Below is a small trained network, with its code and all its weights. Each question gives an input and a target symbol and asks what happens when units are switched off, that is, made to give their printed mean instead of their output.

import numpy as np


def w(rows, s, z=0):
    codes = np.array(rows[::2]) - 128.0
    scale = np.full(codes.shape[1], s)
    scale[-1] = z or s
    return codes * scale


def norm(h):
    return h / np.sqrt((h * h).mean(-1, keepdims=True) + 1e-5)


def softmax(a):
    e = np.exp(a - a.max(-1, keepdims=True))
    return e / e.sum(-1, keepdims=True)


def log_softmax(a):
    a = a - a.max(-1, keepdims=True)
    return a - np.log(np.exp(a).sum(-1, keepdims=True))


def net(x, mask):
    ids = ['αβγεηθλμξπστφψω'.index(c) for c in x.split()]
    T = len(ids)
    res = E[ids] + P[:T]
    u = 0
    for l in range(3):
        r = norm(res)
        for j in range(3):
            rows = slice(3 * j, 3 * j + 3)
            q, k, v = (r @ M[l][rows].T for M in (Q, K, V))
            z = softmax(np.where(np.tri(T) > 0, q @ k.T / 3**0.5, -1e9)) @ v
            o = O[l][rows]
            res = res + np.where(mask[u + j], z, o[:, -1]) @ o[:, :-1]
        u += 3
    return log_softmax(norm(res)[-1] @ U[:, :-1].T + U[:, -1])


Q, K, V, O = {}, {}, {}, {}
E = w([
[247,64,94],'α',
[103,74,125],'β',
[99,124,105],'γ',
[110,144,156],'ε',
[32,67,102],'η',
[46,12,250],'θ',
[95,113,94],'λ',
[99,72,99],'μ',
[94,107,87],'ξ',
[151,96,149],'π',
[90,135,119],'σ',
[143,100,150],'τ',
[73,92,108],'φ',
[109,85,101],'ψ',
[219,110,198],'ω',
],0.018)
P = w([
[146,162,187],'0',
[163,94,108],'1',
[36,190,222],'2',
[211,137,130],'3',
[170,20,219],'4',
[6,186,154],'5',
[156,124,115],'6',
[143,49,226],'7',
],0.017)
Q[0] = w([
[139,131,59],'L0H0',
[72,158,129],'L0H0',
[121,133,250],'L0H0',
[131,163,117],'L0H1',
[179,146,97],'L0H1',
[172,44,145],'L0H1',
[189,201,40],'L0H2',
[155,205,178],'L0H2',
[168,159,154],'L0H2',
],0.015)
K[0] = w([
[235,100,130],'L0H0',
[130,35,20],'L0H0',
[89,250,88],'L0H0',
[108,128,158],'L0H1',
[161,189,201],'L0H1',
[255,148,135],'L0H1',
[234,221,15],'L0H2',
[104,225,175],'L0H2',
[172,193,176],'L0H2',
],0.009)
V[0] = w([
[78,159,144],'L0H0',
[194,59,245],'L0H0',
[48,106,93],'L0H0',
[56,104,32],'L0H1',
[49,136,169],'L0H1',
[185,147,160],'L0H1',
[125,32,228],'L0H2',
[202,100,169],'L0H2',
[122,22,159],'L0H2',
],0.012)
O[0] = w([
[163,128,159,175],'L0H0',
[70,156,133,191],'L0H0',
[139,124,190,136],'L0H0',
[133,145,121,59],'L0H1',
[100,162,150,118],'L0H1',
[140,109,185,160],'L0H1',
[197,109,251,255],'L0H2',
[111,164,207,162],'L0H2',
[187,99,193,205],'L0H2',
],0.014,0.0087)
Q[1] = w([
[41,88,189],'L1H0',
[88,155,79],'L1H0',
[173,86,109],'L1H0',
[24,121,81],'L1H1',
[14,3,175],'L1H1',
[63,140,144],'L1H1',
[123,165,80],'L1H2',
[98,182,141],'L1H2',
[108,146,97],'L1H2',
],0.012)
K[1] = w([
[217,101,15],'L1H0',
[32,103,106],'L1H0',
[162,140,190],'L1H0',
[254,48,74],'L1H1',
[243,144,186],'L1H1',
[166,108,149],'L1H1',
[157,89,139],'L1H2',
[94,141,193],'L1H2',
[152,112,138],'L1H2',
],0.013)
V[1] = w([
[120,110,97],'L1H0',
[69,224,143],'L1H0',
[3,102,136],'L1H0',
[140,135,144],'L1H1',
[21,156,155],'L1H1',
[166,131,123],'L1H1',
[255,235,149],'L1H2',
[189,110,118],'L1H2',
[66,188,151],'L1H2',
],0.008)
O[1] = w([
[82,95,92,62],'L1H0',
[189,103,124,61],'L1H0',
[208,141,78,78],'L1H0',
[146,178,78,178],'L1H1',
[174,123,3,252],'L1H1',
[124,183,115,104],'L1H1',
[85,158,49,159],'L1H2',
[88,118,115,71],'L1H2',
[136,109,165,231],'L1H2',
],0.0064,0.0033)
Q[2] = w([
[110,99,150],'L2H0',
[179,151,82],'L2H0',
[215,94,171],'L2H0',
[150,31,86],'L2H1',
[160,79,129],'L2H1',
[196,50,250],'L2H1',
[120,166,26],'L2H2',
[158,182,96],'L2H2',
[103,76,125],'L2H2',
],0.014)
K[2] = w([
[131,189,91],'L2H0',
[50,31,219],'L2H0',
[55,100,158],'L2H0',
[157,5,126],'L2H1',
[140,87,169],'L2H1',
[156,81,223],'L2H1',
[35,160,65],'L2H2',
[161,126,160],'L2H2',
[133,35,124],'L2H2',
],0.013)
V[2] = w([
[131,69,116],'L2H0',
[98,91,158],'L2H0',
[36,39,145],'L2H0',
[169,60,187],'L2H1',
[98,177,40],'L2H1',
[145,70,43],'L2H1',
[160,87,93],'L2H2',
[127,190,248],'L2H2',
[165,113,197],'L2H2',
],0.013)
O[2] = w([
[69,38,69,100],'L2H0',
[163,52,55,141],'L2H0',
[119,77,41,103],'L2H0',
[39,112,160,212],'L2H1',
[167,102,149,15],'L2H1',
[158,130,245,38],'L2H1',
[1,133,160,113],'L2H2',
[127,46,19,249],'L2H2',
[44,84,117,225],'L2H2',
],0.0093,0.012)
U = w([
[142,61,29,106],'α',
[134,84,155,87],'β',
[147,165,140,115],'γ',
[101,90,8,134],'ε',
[97,87,79,90],'η',
[227,80,251,111],'θ',
[144,165,146,105],'λ',
[88,118,115,76],'μ',
[143,129,135,147],'ξ',
[137,16,137,101],'π',
[186,181,52,254],'σ',
[145,53,121,96],'τ',
[62,119,82,86],'φ',
[42,209,192,85],'ψ',
[155,72,141,123],'ω',
],0.013,0.0076)

Each question gives the input, a string of symbols that net reads in full, and the target symbol t.
The units are the heads (3 rows each of Q, K, V and O). Each row of codes is followed by its name. A weight is (code - 128) times the scale printed after its matrix; where a second scale follows, it is the last column's (O and U).
mask holds one flag per head, layer by layer. A switched-off head (its flag False) gives its mean, the last column of its rows in O, instead of its output. The means were averaged over made-up inputs and are rounded, as every weight is.
A unit's drop is (log p(t) with every unit on - log p(t) with that unit switched off) / (log p(t) with every unit on - log p(t) with every unit switched off).
The circuit of an input: a set's keep is (log p(t) with only the set's units on - log p(t) with every unit switched off) / (log p(t) with every unit on - log p(t) with every unit switched off). Starting from all 9 units, units are removed one at a time, each time the one whose removal leaves the highest keep (on an exact tie, the one counted first), for as long as the keep stays at least 0.8.
circuit, biggest first: the units of the circuit, biggest drop first
unit that matters most: the unit with the biggest drop
heads that matter: for each layer, one digit per head in row order, 1 if its drop is at least 0.15 and else 0, layers parted by /
drop of u: that unit's drop, to one decimal
input η β σ π γ τ ε, target ε: circuit, biggest first : (L0H2)
input σ ψ ω, target ψ: heads that matter : 001 / 000 / 100
input σ σ τ, target ψ: heads that matter : 001 / 100 / 100
input σ ψ ω π σ α, target ψ: circuit, biggest first : (L0H2 L0H0 L2H0 L1H0)
input α ε π σ, target σ: circuit, biggest first : (L0H2 L2H2)
input π σ ε π ω β, target ε: heads that matter : 011 / 000 / 000
input γ σ α φ, target ψ: circuit, biggest first : (L0H2 L0H0 L1H0 L2H0)
input σ ω σ β φ ξ, target ψ: heads that matter : 001 / 110 / 100
input σ π ω, target ψ: circuit, biggest first : (L0H2 L2H0 L1H1)
input σ α π π μ ψ ψ, target ψ: circuit, biggest first : (L0H0 L0H2 L1H0 L2H0)
input σ π σ ω α ψ, target ψ: circuit, biggest first : (L2H0 L1H0 L0H2)
input π π τ σ λ ψ σ, target σ: heads that matter : 001 / 000 / 011
input π ε γ, target ε: heads that matter : 001 / 000 / 001
input σ ε σ π τ ε σ ψ, target θ: circuit, biggest first : (L0H2)
input σ ξ μ, target ψ: circuit, biggest first : (L0H2 L2H2)
input σ σ σ φ π μ, target ψ: circuit, biggest first : (L0H2 L1H0 L2H0)
input σ σ π, target ψ: circuit, biggest first : (L0H2 L1H0 L0H1 L2H2)
input σ σ α, target ψ: circuit, biggest first : (L0H2 L1H0 L2H0)
input π σ ε ε, target ε: heads that matter : 001 / 000 / 000
input σ ε σ τ τ η, target ψ: circuit, biggest first : (L0H2 L1H0 L2H0)
input σ ψ π η μ β, target ψ: heads that matter : 011 / 110 / 100
input σ μ τ, target ψ: heads that matter : 001 / 110 / 100
input σ γ π, target ψ: unit that matters most : L1H0
input μ σ β, target θ: drop of L0H0 : 2.2
input τ σ π π π σ σ ξ, target θ: drop of L0H2 : 1.1
input τ σ ψ σ α γ θ, target θ: drop of L2H0 : 0.0
input π σ φ, target ε: drop of L0H1 : 0.2
